Below is a small trained network, with its code and all its weights. Each question gives an input and a class and asks what happens when units are switched off, that is, made to give their printed mean instead of their output.

import numpy as np


def w(rows, s, z=0):
    codes = np.array(rows[::2]) - 128.0
    scale = np.full(codes.shape[1], s)
    scale[-1] = z or s
    return codes * scale


def f(y):
    return np.maximum(y, 0)


def log_softmax(a):
    a = a - a.max(-1, keepdims=True)
    return a - np.log(np.exp(a).sum(-1, keepdims=True))


def net(x, mask):
    res = np.array(x, float).reshape(1, 4) / 4 @ E
    y = f(res @ A[0][:, :-1].T + A[0][:, -1])
    res = res + np.where(mask, y, B[0][:, -1]) @ B[0][:, :-1]
    return log_softmax(res[-1] @ U[:, :-1].T + U[:, -1])


A, B = {}, {}
E = w([
[51,131,75,164,98,147,43,127,119,200],'x0',
[161,138,112,236,73,116,154,121,58,109],'x1',
[189,139,84,164,141,47,93,62,178,137],'x2',
[64,168,77,92,136,116,128,99,112,12],'x3',
],0.011)
A[0] = w([
[86,132,116,140,143,144,96,165,126,145,142],'N1',
[149,128,98,168,108,127,161,135,89,121,254],'N2',
[148,143,97,175,67,108,131,108,48,113,93],'N3',
[107,95,156,128,173,229,177,173,71,132,129],'N4',
[114,151,156,40,219,172,86,149,255,136,73],'N5',
[183,136,162,112,145,102,198,137,126,89,75],'N6',
[87,118,183,100,128,155,158,172,56,147,88],'N7',
[217,130,208,91,174,117,219,134,152,53,113],'N8',
[223,78,215,145,95,135,115,182,143,225,82],'N9',
[109,162,148,117,100,160,104,165,114,81,124],'N10',
[72,157,77,173,73,155,46,125,98,174,75],'N11',
[53,110,85,113,125,134,56,129,160,171,83],'N12',
[138,138,113,183,62,97,164,111,59,112,68],'N13',
[151,74,152,147,125,179,141,123,125,208,169],'N14',
[99,155,90,120,101,138,138,67,102,60,78],'N15',
[84,109,174,112,99,198,167,154,84,121,101],'N16',
[83,142,73,80,146,128,123,71,112,35,64],'N17',
[84,185,60,100,127,128,125,131,90,69,178],'N18',
[182,133,135,203,93,187,124,118,96,97,104],'N19',
[105,109,161,85,114,190,171,166,62,135,124],'N20',
[192,128,68,153,174,44,127,20,207,128,115],'N21',
[210,144,101,136,128,85,87,66,170,155,93],'N22',
[108,117,114,47,179,111,76,112,201,151,148],'N23',
],0.0091,0.0092)
B[0] = w([
[126,119,98,124,88,139,116,123,130,155,180],'N1',
[102,2,162,67,91,163,169,112,113,117,250],'N2',
[183,138,171,81,164,188,197,126,106,176,200],'N3',
[141,138,86,167,152,89,72,63,90,92,221],'N4',
[194,109,172,73,160,192,217,119,72,153,226],'N5',
[181,198,54,119,63,163,87,158,199,175,185],'N6',
[128,174,109,157,159,119,97,80,78,94,190],'N7',
[160,155,72,117,12,173,80,162,188,201,247],'N8',
[64,140,115,167,207,62,144,192,204,118,248],'N9',
[93,129,103,181,148,109,133,100,131,115,171],'N10',
[197,225,94,106,62,173,96,143,190,173,218],'N11',
[191,182,99,134,68,169,132,146,151,183,200],'N12',
[195,161,173,91,194,185,210,115,109,173,194],'N13',
[46,87,137,125,139,65,121,162,177,116,230],'N14',
[89,151,168,143,195,71,122,191,188,150,176],'N15',
[135,185,98,182,154,114,91,79,44,92,201],'N16',
[102,145,138,137,180,67,161,169,198,160,195],'N17',
[78,76,128,159,145,90,125,181,184,125,225],'N18',
[175,134,186,115,166,162,200,144,116,185,194],'N19',
[113,155,122,174,131,99,96,72,67,96,213],'N20',
[108,147,87,210,142,113,88,38,56,40,249],'N21',
[115,164,124,153,155,93,70,70,74,72,209],'N22',
[156,75,188,112,142,172,164,101,88,175,227],'N23',
],0.0083,0.011)
U = w([
[119,154,92,152,146,117,96,61,67,89,108],'0',
[144,167,80,121,34,165,114,143,162,158,113],'1',
[149,112,176,101,164,175,196,109,91,147,97],'2',
[80,122,122,140,183,74,143,175,177,128,97],'3',
[90,1,124,101,64,142,115,105,109,106,253],'4',
[131,140,222,59,75,100,68,184,93,49,6],'5',
],0.02,0.022)

Each question gives the input, the list of numbers given to net, and the class t.
The units are the neurons (one row each of A and B). Each row of codes is followed by its name. A weight is (code - 128) times the scale printed after its matrix; where a second scale follows, it is the last column's (A, B and U).
mask holds one flag per neuron, in row order. A switched-off neuron (its flag False) gives its mean, the last column of its row in B, instead of its output. The means were averaged over made-up inputs and are rounded, as every weight is.
A unit's drop is (log p(t) with every unit on - log p(t) with that unit switched off) / (log p(t) with every unit on - log p(t) with every unit switched off).
The circuit of an input: a set's keep is (log p(t) with only the set's units on - log p(t) with every unit switched off) / (log p(t) with every unit on - log p(t) with every unit switched off). Starting from the 12 units with the biggest drops (on a tie, the unit counted first), units are removed one at a time, each time the one whose removal leaves the highest keep (on an exact tie, the one counted first), for as long as the keep stays at least 0.8.
units of the circuit, in order: the units of the circuit, biggest drop first
k most important neurons: the k neurons with the biggest drops, biggest first
drop when u is switched off: that unit's drop, to one decimal
input [-8,-5,7,-5], class 1: units of the circuit, in order : [N8]
input [6,-8,-7,6], class 2: 4 most important neurons : [N5 N23 N21 N22]
input [-3,-7,-1,7], class 2: 3 most important neurons : [N5 N23 N9]
input [3,3,-3,1], class 4: units of the circuit, in order : [N21 N2 N6]
input [2,6,-4,8], class 3: 2 most important neurons : [N18 N15]
input [-6,4,5,-4], class 1: 3 most important neurons : [N8 N6 N4]
input [0,-3,-1,3], class 4: 2 most important neurons : [N9 N13]
input [2,-8,2,6], class 2: 2 most important neurons : [N5 N23]
input [-7,7,0,-3], class 1: 3 most important neurons : [N8 N6 N5]
input [4,-1,5,7], class 3: 3 most important neurons : [N17 N18 N15]
input [8,0,6,0], class 1: 2 most important neurons : [N11 N12]
input [6,-8,-1,-4], class 2: 2 most important neurons : [N5 N23]
input [-2,-1,3,2], class 4: 2 most important neurons : [N16 N4]
input [-5,6,-8,-7], class 0: units of the circuit, in order : [N4]
input [5,-6,-1,8], class 3: 2 most important neurons : [N18 N17]
input [-4,-4,3,5], class 3: drop when N15 is switched off : 0.4
input [-6,3,7,-6], class 0: drop when N21 is switched off : 5.8
input [-6,6,-8,-4], class 0: drop when N9 is switched off : 0.0
